Here is a tiny trained network, its code and every weight. The questions are about switching its units off for an input and a class, where a switched-off unit gives its printed mean instead of its output.

import numpy as np


def w(rows, s, z=0):
    codes = np.array(rows[::2]) - 128.0
    scale = np.full(codes.shape[1], s)
    scale[-1] = z or s
    return codes * scale


def f(y):
    return np.maximum(y, 0)


def log_softmax(a):
    a = a - a.max(-1, keepdims=True)
    return a - np.log(np.exp(a).sum(-1, keepdims=True))


def net(x, mask):
    res = np.array(x, float).reshape(1, 5) / 4 @ E
    y = f(res @ A[0][:, :-1].T + A[0][:, -1])
    res = res + np.where(mask, y, B[0][:, -1]) @ B[0][:, :-1]
    return log_softmax(res[-1] @ U[:, :-1].T + U[:, -1])


A, B = {}, {}
E = w([
[178,153,135,123,35,27],'x0',
[129,120,109,148,124,127],'x1',
[38,51,193,153,75,139],'x2',
[197,106,222,250,154,133],'x3',
[138,96,96,147,124,128],'x4',
],0.013)
A[0] = w([
[189,163,101,153,210,167,154],'neuron 1',
[35,82,181,158,87,135,144],'neuron 2',
[125,174,135,108,144,121,187],'neuron 3',
[86,141,160,146,7,105,185],'neuron 4',
[226,119,190,161,60,78,11],'neuron 5',
[157,115,97,132,157,174,177],'neuron 6',
[46,149,61,88,151,197,247],'neuron 7',
[132,90,172,203,180,213,106],'neuron 8',
[165,158,117,146,174,170,166],'neuron 9',
[117,134,74,70,35,31,124],'neuron 10',
[93,156,99,148,70,104,120],'neuron 11',
[213,123,189,153,71,96,34],'neuron 12',
[72,108,135,136,138,190,83],'neuron 13',
[122,128,62,126,182,54,154],'neuron 14',
[83,58,203,151,184,136,72],'neuron 15',
[129,165,61,34,145,136,188],'neuron 16',
[194,126,116,163,186,130,191],'neuron 17',
[168,123,159,160,105,51,56],'neuron 18',
[96,35,207,150,152,171,101],'neuron 19',
[229,183,71,80,144,119,253],'neuron 20',
[194,172,160,177,105,55,126],'neuron 21',
[136,102,161,177,181,230,150],'neuron 22',
[44,55,184,134,58,137,138],'neuron 23',
[60,135,69,72,168,227,243],'neuron 24',
[133,119,180,99,220,137,207],'neuron 25',
[94,97,134,86,51,147,158],'neuron 26',
],0.011,0.0045)
B[0] = w([
[117,142,151,102,180,113,220],'neuron 1',
[133,102,119,138,27,125,207],'neuron 2',
[163,131,131,144,125,141,163],'neuron 3',
[114,107,98,105,115,132,199],'neuron 4',
[137,97,117,148,145,171,209],'neuron 5',
[122,141,157,118,174,143,176],'neuron 6',
[126,95,85,171,124,187,235],'neuron 7',
[116,159,143,125,104,79,232],'neuron 8',
[118,156,161,112,195,111,191],'neuron 9',
[126,196,104,56,51,80,228],'neuron 10',
[133,125,145,86,111,125,162],'neuron 11',
[130,90,107,164,152,178,196],'neuron 12',
[120,121,103,192,85,127,177],'neuron 13',
[133,129,101,136,143,118,174],'neuron 14',
[131,153,131,176,85,92,198],'neuron 15',
[156,116,101,167,106,125,225],'neuron 16',
[125,124,173,137,182,119,209],'neuron 17',
[130,88,125,140,116,176,182],'neuron 18',
[121,132,128,175,106,101,213],'neuron 19',
[181,190,114,167,138,89,247],'neuron 20',
[131,130,106,186,153,152,216],'neuron 21',
[133,152,145,151,112,64,227],'neuron 22',
[83,107,98,100,3,130,215],'neuron 23',
[149,108,133,186,164,183,244],'neuron 24',
[123,124,137,160,159,111,194],'neuron 25',
[106,126,108,102,90,134,183],'neuron 26',
],0.014,0.016)
U = w([
[243,83,91,183,176,238,149],'0',
[191,164,119,158,60,22,255],'1',
[83,3,131,177,78,254,43],'2',
[89,101,112,7,62,120,77],'3',
[120,137,227,126,189,60,97],'4',
],0.011,0.0023)

Each question gives the input, the list of numbers given to net, and the class t.
The units are the neurons (one row each of A and B). Each row of codes is followed by its name. A weight is (code - 128) times the scale printed after its matrix; where a second scale follows, it is the last column's (A, B and U).
mask holds one flag per neuron, in row order. A switched-off neuron (its flag False) gives its mean, the last column of its row in B, instead of its output. The means were averaged over made-up inputs and are rounded, as every weight is.
A unit's drop is (log p(t) with every unit on - log p(t) with that unit switched off) / (log p(t) with every unit on - log p(t) with every unit switched off).
k most important neurons: the k neurons with the biggest drops, biggest first
drop of u: that unit's drop, to one decimal
input [7,-3,4,0,8], class 3: 2 most important neurons -> [neuron 10; neuron 24]
input [-5,-1,6,1,-2], class 1: 2 most important neurons -> [neuron 22; neuron 15]
input [3,-8,0,3,8], class 0: most important neuron -> [neuron 23]
input [0,-6,5,0,-7], class 2: 2 most important neurons -> [neuron 10; neuron 20]
input [1,-2,6,6,-2], class 2: 4 most important neurons -> [neuron 20; neuron 10; neuron 12; neuron 5]
input [1,6,-8,4,8], class 0: 2 most important neurons -> [neuron 21; neuron 10]
input [-8,5,-8,1,7], class 4: 3 most important neurons -> [neuron 1; neuron 9; neuron 22]
input [-4,3,1,-7,-1], class 2: 2 most important neurons -> [neuron 20; neuron 7]
input [-1,-7,0,-2,8], class 0: 2 most important neurons -> [neuron 23; neuron 2]
input [5,-2,4,0,7], class 3: 3 most important neurons -> [neuron 10; neuron 24; neuron 7]
input [2,2,4,1,0], class 2: 2 most important neurons -> [neuron 10; neuron 20]
input [0,4,-1,1,7], class 4: drop of neuron 23 -> 0.1
input [8,2,6,1,7], class 2: drop of neuron 12 -> 0.3
input [1,3,-7,7,5], class 0: drop of neuron 5 -> 0.5
input [-1,-7,-6,1,-5], class 4: drop of neuron 7 -> 0.2
input [-8,7,-3,1,-4], class 4: most important neuron -> [neuron 22]
